Here is a tiny trained network, its code and every weight. The questions are about switching its units off for an input and a class, where a switched-off unit gives its printed mean instead of its output.

import numpy as np


def w(rows, s, z=0):
    codes = np.array(rows[::2]) - 128.0
    scale = np.full(codes.shape[1], s)
    scale[-1] = z or s
    return codes * scale


def norm(h):
    return h / np.sqrt((h * h).mean(-1, keepdims=True) + 1e-5)


def f(y):
    return np.maximum(y, 0)


def log_softmax(a):
    a = a - a.max(-1, keepdims=True)
    return a - np.log(np.exp(a).sum(-1, keepdims=True))


def net(x, mask):
    res = np.array(x, float).reshape(1, 5) / 4 @ E
    u = 0
    for l in range(3):
        y = f(norm(res) @ A[l][:, :-1].T + A[l][:, -1])
        res = res + np.where(mask[u : u + 9], y, B[l][:, -1]) @ B[l][:, :-1]
        u += 9
    return log_softmax(norm(res)[-1] @ U[:, :-1].T + U[:, -1])


A, B = {}, {}
E = w([
[198,159,213,145,220],'x0',
[45,245,151,253,180],'x1',
[21,172,151,71,111],'x2',
[19,7,124,190,253],'x3',
[167,68,75,3,248],'x4',
],0.0057)
A[0] = w([
[81,130,145,199,71,47],'0.n0',
[80,61,142,125,250,49],'0.n1',
[204,149,161,93,123,174],'0.n2',
[78,154,43,82,110,104],'0.n3',
[139,74,106,30,86,4],'0.n4',
[182,68,119,67,85,57],'0.n5',
[102,165,75,113,136,105],'0.n6',
[76,104,144,168,228,154],'0.n7',
[114,82,118,148,133,11],'0.n8',
],0.012,0.003)
B[0] = w([
[118,95,192,165,73,226],'0.n0',
[99,135,40,57,166,246],'0.n1',
[193,135,113,149,140,221],'0.n2',
[66,151,198,119,94,215],'0.n3',
[12,112,87,85,165,231],'0.n4',
[115,107,39,103,207,232],'0.n5',
[127,147,132,96,95,168],'0.n6',
[162,108,50,72,214,253],'0.n7',
[134,125,102,143,116,151],'0.n8',
],0.011,0.0059)
A[1] = w([
[28,182,254,127,57,48],'1.n0',
[72,44,75,160,93,19],'1.n1',
[97,183,134,98,110,64],'1.n2',
[79,13,96,237,139,54],'1.n3',
[223,167,149,82,157,52],'1.n4',
[111,127,88,12,115,137],'1.n5',
[93,164,104,132,187,61],'1.n6',
[152,95,94,32,82,2],'1.n7',
[103,103,158,89,224,34],'1.n8',
],0.0074,0.0041)
B[1] = w([
[1,150,223,132,104,211],'1.n0',
[244,117,123,185,92,159],'1.n1',
[153,182,150,131,140,146],'1.n2',
[208,89,134,166,38,168],'1.n3',
[226,169,124,147,99,155],'1.n4',
[13,163,114,38,93,254],'1.n5',
[134,116,131,63,121,165],'1.n6',
[73,156,85,143,211,154],'1.n7',
[3,124,117,101,163,176],'1.n8',
],0.0059)
A[2] = w([
[58,211,214,136,58,15],'2.n0',
[81,118,154,177,255,124],'2.n1',
[121,64,138,115,223,24],'2.n2',
[15,8,99,143,58,141],'2.n3',
[234,232,173,113,218,12],'2.n4',
[115,221,153,80,134,2],'2.n5',
[213,154,96,171,134,53],'2.n6',
[67,44,29,133,73,76],'2.n7',
[125,132,117,48,85,88],'2.n8',
],0.0055,0.0028)
B[2] = w([
[69,146,201,68,127,202],'2.n0',
[143,69,122,92,221,183],'2.n1',
[64,136,133,122,193,170],'2.n2',
[196,35,190,173,192,254],'2.n3',
[254,142,125,174,75,165],'2.n4',
[155,246,138,116,159,143],'2.n5',
[140,83,142,155,102,151],'2.n6',
[198,58,121,143,157,217],'2.n7',
[95,173,176,57,174,173],'2.n8',
],0.0069,0.0044)
U = w([
[234,125,150,178,126,52],'0',
[103,118,50,39,193,248],'1',
[54,143,255,142,78,18],'2',
],0.016,0.0011)

Each question gives the input, the list of numbers given to net, and the class t.
The units are the neurons (one row each of A and B). Each row of codes is followed by its name. A weight is (code - 128) times the scale printed after its matrix; where a second scale follows, it is the last column's (A, B and U).
mask holds one flag per neuron, layer by layer. A switched-off neuron (its flag False) gives its mean, the last column of its row in B, instead of its output. The means were averaged over made-up inputs and are rounded, as every weight is.
A unit's drop is (log p(t) with every unit on - log p(t) with that unit switched off) / (log p(t) with every unit on - log p(t) with every unit switched off).
The circuit of an input: a set's keep is (log p(t) with only the set's units on - log p(t) with every unit switched off) / (log p(t) with every unit on - log p(t) with every unit switched off). Starting from the 12 units with the biggest drops (on a tie, the unit counted first), units are removed one at a time, each time the one whose removal leaves the highest keep (on an exact tie, the one counted first), for as long as the keep stays at least 0.8.
circuit, biggest first: the units of the circuit, biggest drop first
unit that matters most: the unit with the biggest drop
k most important neurons: the k neurons with the biggest drops, biggest first
top k neurons in layer l: the k neurons of layer l with the biggest drops, biggest first
drop when u is switched off: that unit's drop, to one decimal
input [4,-1,-3,-6,-7], class 0: unit that matters most -> 0.n2
input [2,4,4,-3,2], class 2: circuit, biggest first -> (0.n5, 0.n1)
input [6,4,2,-1,-1], class 0: circuit, biggest first -> (0.n4, 2.n4, 1.n5)
input [-6,-2,7,3,0], class 2: circuit, biggest first -> (0.n3, 0.n5)
input [4,5,5,0,-3], class 2: top 3 neurons in layer 0 -> (0.n5, 0.n1, 0.n0)
input [3,5,-4,6,-7], class 0: circuit, biggest first -> (0.n0, 1.n3, 0.n4, 0.n7)
input [-5,-1,5,6,-5], class 2: circuit, biggest first -> (0.n5, 0.n0)
input [-3,3,-2,-5,3], class 2: circuit, biggest first -> (0.n7, 0.n3, 0.n1)
input [0,-6,8,-1,-5], class 2: top 2 neurons in layer 0 -> (0.n7, 0.n1)
input [3,6,-8,1,-7], class 0: 2 most important neurons -> (0.n3, 1.n5)
input [-1,3,5,6,-5], class 0: 2 most important neurons -> (0.n0, 0.n4)
input [-8,-4,8,-8,-5], class 2: drop when 0.n7 is switched off -> 0.1
input [6,6,3,-5,8], class 0: drop when 0.n3 is switched off -> 0.0
